Below are the code and all the weights of a small trained network. Each question names an input and a target symbol and asks about switching units off, where a switched-off unit gives its printed mean instead of its output.

import numpy as np


def w(rows, s, z=0):
    codes = np.array(rows[::2]) - 128.0
    scale = np.full(codes.shape[1], s)
    scale[-1] = z or s
    return codes * scale


def norm(h):
    return h / np.sqrt((h * h).mean(-1, keepdims=True) + 1e-5)


def f(y):
    return np.maximum(y, 0)


def softmax(a):
    e = np.exp(a - a.max(-1, keepdims=True))
    return e / e.sum(-1, keepdims=True)


def log_softmax(a):
    a = a - a.max(-1, keepdims=True)
    return a - np.log(np.exp(a).sum(-1, keepdims=True))


def net(x, mask):
    ids = ['βδεηλμσω'.index(c) for c in x.split()]
    T = len(ids)
    res = E[ids] + P[:T]
    r = norm(res)
    for j in range(2):
        rows = slice(3 * j, 3 * j + 3)
        q, k, v = (r @ M[0][rows].T for M in (Q, K, V))
        z = softmax(np.where(np.tri(T) > 0, q @ k.T / 3**0.5, -1e9)) @ v
        o = O[0][rows]
        res = res + np.where(mask[j], z, o[:, -1]) @ o[:, :-1]
    y = f(norm(res) @ A[0][:, :-1].T + A[0][:, -1])
    res = res + np.where(mask[2:10], y, B[0][:, -1]) @ B[0][:, :-1]
    return log_softmax(norm(res)[-1] @ U[:, :-1].T + U[:, -1])


Q, K, V, O, A, B = {}, {}, {}, {}, {}, {}
E = w([
[145,99,53,6,95],'β',
[168,203,214,115,143],'δ',
[205,23,49,129,131],'ε',
[62,210,139,165,90],'η',
[110,87,70,97,10],'λ',
[131,50,58,162,36],'μ',
[174,173,198,186,151],'σ',
[120,163,29,95,211],'ω',
],0.014)
P = w([
[6,122,179,67,140],'0',
[43,102,193,98,153],'1',
[111,112,151,118,148],'2',
[88,166,134,109,111],'3',
[115,162,131,129,116],'4',
[137,167,127,140,117],'5',
[150,174,121,142,114],'6',
[160,179,112,149,109],'7',
[171,188,105,153,105],'8',
[181,200,98,155,99],'9',
[192,210,93,156,91],'10',
[199,216,86,152,89],'11',
],0.011)
Q[0] = w([
[42,46,226,121,165],'H1',
[147,220,73,134,131],'H1',
[84,120,84,175,200],'H1',
[133,153,103,151,22],'H2',
[140,86,175,175,106],'H2',
[242,248,57,153,47],'H2',
],0.016)
K[0] = w([
[19,8,200,93,174],'H1',
[232,157,71,147,72],'H1',
[198,119,168,26,104],'H1',
[224,188,96,117,140],'H2',
[74,133,111,74,144],'H2',
[241,239,35,151,45],'H2',
],0.013)
V[0] = w([
[31,81,17,231,112],'H1',
[113,144,45,61,193],'H1',
[173,40,192,63,8],'H1',
[129,110,186,186,2],'H2',
[91,125,154,215,188],'H2',
[41,181,55,124,119],'H2',
],0.02)
O[0] = w([
[236,64,42,175,55,95],'H1',
[189,221,71,130,162,76],'H1',
[143,129,200,5,75,18],'H1',
[128,29,86,9,92,234],'H2',
[100,130,35,175,126,49],'H2',
[155,169,113,82,195,254],'H2',
],0.017,0.0064)
A[0] = w([
[84,83,120,70,97,163],'N1',
[54,196,33,72,91,120],'N2',
[125,205,118,108,86,17],'N3',
[104,55,124,150,209,124],'N4',
[179,128,128,87,197,52],'N5',
[137,117,111,164,38,147],'N6',
[65,147,171,129,6,183],'N7',
[173,178,175,123,139,2],'N8',
],0.02,0.0062)
B[0] = w([
[82,200,62,86,177,244],'N1',
[118,30,199,226,156,185],'N2',
[149,26,95,174,131,141],'N3',
[84,20,78,132,191,212],'N4',
[105,28,118,134,185,165],'N5',
[78,118,59,203,141,171],'N6',
[118,69,232,154,6,210],'N7',
[148,35,182,206,96,153],'N8',
],0.019,0.011)
U = w([
[173,161,131,73,168,101],'β',
[126,249,125,161,139,201],'δ',
[199,122,208,163,145,80],'ε',
[106,43,133,209,141,2],'η',
[153,144,100,91,107,146],'λ',
[167,126,104,164,44,131],'μ',
[47,133,138,156,123,139],'σ',
[145,142,62,173,208,169],'ω',
],0.012,0.0061)

Each question gives the input, a string of symbols that net reads in full, and the target symbol t.
The units are the heads (3 rows each of Q, K, V and O) and the neurons (one row each of A and B). Each row of codes is followed by its name. A weight is (code - 128) times the scale printed after its matrix; where a second scale follows, it is the last column's (O, A, B and U).
mask holds one flag per unit, heads first, then neurons. A switched-off unit (its flag False) gives its mean, the last column of its rows in O or B, instead of its output. The means were averaged over made-up inputs and are rounded, as every weight is.
A unit's drop is (log p(t) with every unit on - log p(t) with that unit switched off) / (log p(t) with every unit on - log p(t) with every unit switched off).
The circuit of an input: a set's keep is (log p(t) with only the set's units on - log p(t) with every unit switched off) / (log p(t) with every unit on - log p(t) with every unit switched off). Starting from all 10 units, units are removed one at a time, each time the one whose removal leaves the highest keep (on an exact tie, the one counted first), for as long as the keep stays at least 0.8.
circuit, biggest first: the units of the circuit, biggest drop first
unit that matters most: the unit with the biggest drop
top k neurons: the k neurons with the biggest drops, biggest first
which heads matter: for each layer, one digit per head in row order, 1 if its drop is at least 0.15 and else 0, layers parted by /
input β β η η β δ δ η δ μ β, target μ: circuit, biggest first => [H1]
input ω β η λ, target ω: top 2 neurons => [N7; N1]
input η β β δ, target ε: which heads matter => 01
input β η β λ η, target β: circuit, biggest first => [H2; H1]
input ω λ η δ, target ω: top 2 neurons => [N7; N2]
input δ ε β δ λ σ δ η μ η σ δ, target σ: top 3 neurons => [N1; N7; N2]
input η σ ω η η δ η σ β μ μ β, target λ: which heads matter => 11
input β η β η β λ, target λ: circuit, biggest first => [H2; H1; N2]
input η η σ, target ω: which heads matter => 11
input β λ σ, target β: which heads matter => 10
input σ ω σ η ω η δ, target ω: which heads matter => 10
input δ λ δ η η μ δ δ σ δ μ, target σ: circuit, biggest first => [N1; H1]
input η η δ η ε η η ω δ ω ω, target δ: which heads matter => 01
input ω η η μ σ ε, target σ: circuit, biggest first => [H1; N1]
input ε ε λ ω, target β: which heads matter => 11
input η β μ δ ε ε λ, target μ: which heads matter => 10
input σ η η σ η β ε β η β β η, target ε: circuit, biggest first => [H2]
input λ δ μ ω ω ε λ, target ω: top 2 neurons => [N7; N6]
input σ η η β, target ω: which heads matter => 10
input δ ε ω η, target ω: which heads matter => 10
input ε δ ω δ, target δ: circuit, biggest first => [H2; N4]
input ω σ δ μ η, target λ: circuit, biggest first => [H1; H2]
input ε λ η η σ η β η ω η μ, target ω: circuit, biggest first => [N7]
input δ δ ε η, target μ: top 2 neurons => [N7; N4]
input δ β δ σ η η η λ λ δ, target β: which heads matter => 01
input η β η δ β η ε μ δ, target μ: which heads matter => 10
input ε σ ω ε, target δ: unit that matters most => H2
input σ δ σ η λ η ω σ λ λ β, target β: which heads matter => 01
input δ η ε ω ε ω, target μ: which heads matter => 11
input β δ μ η λ σ ω δ, target δ: which heads matter => 11
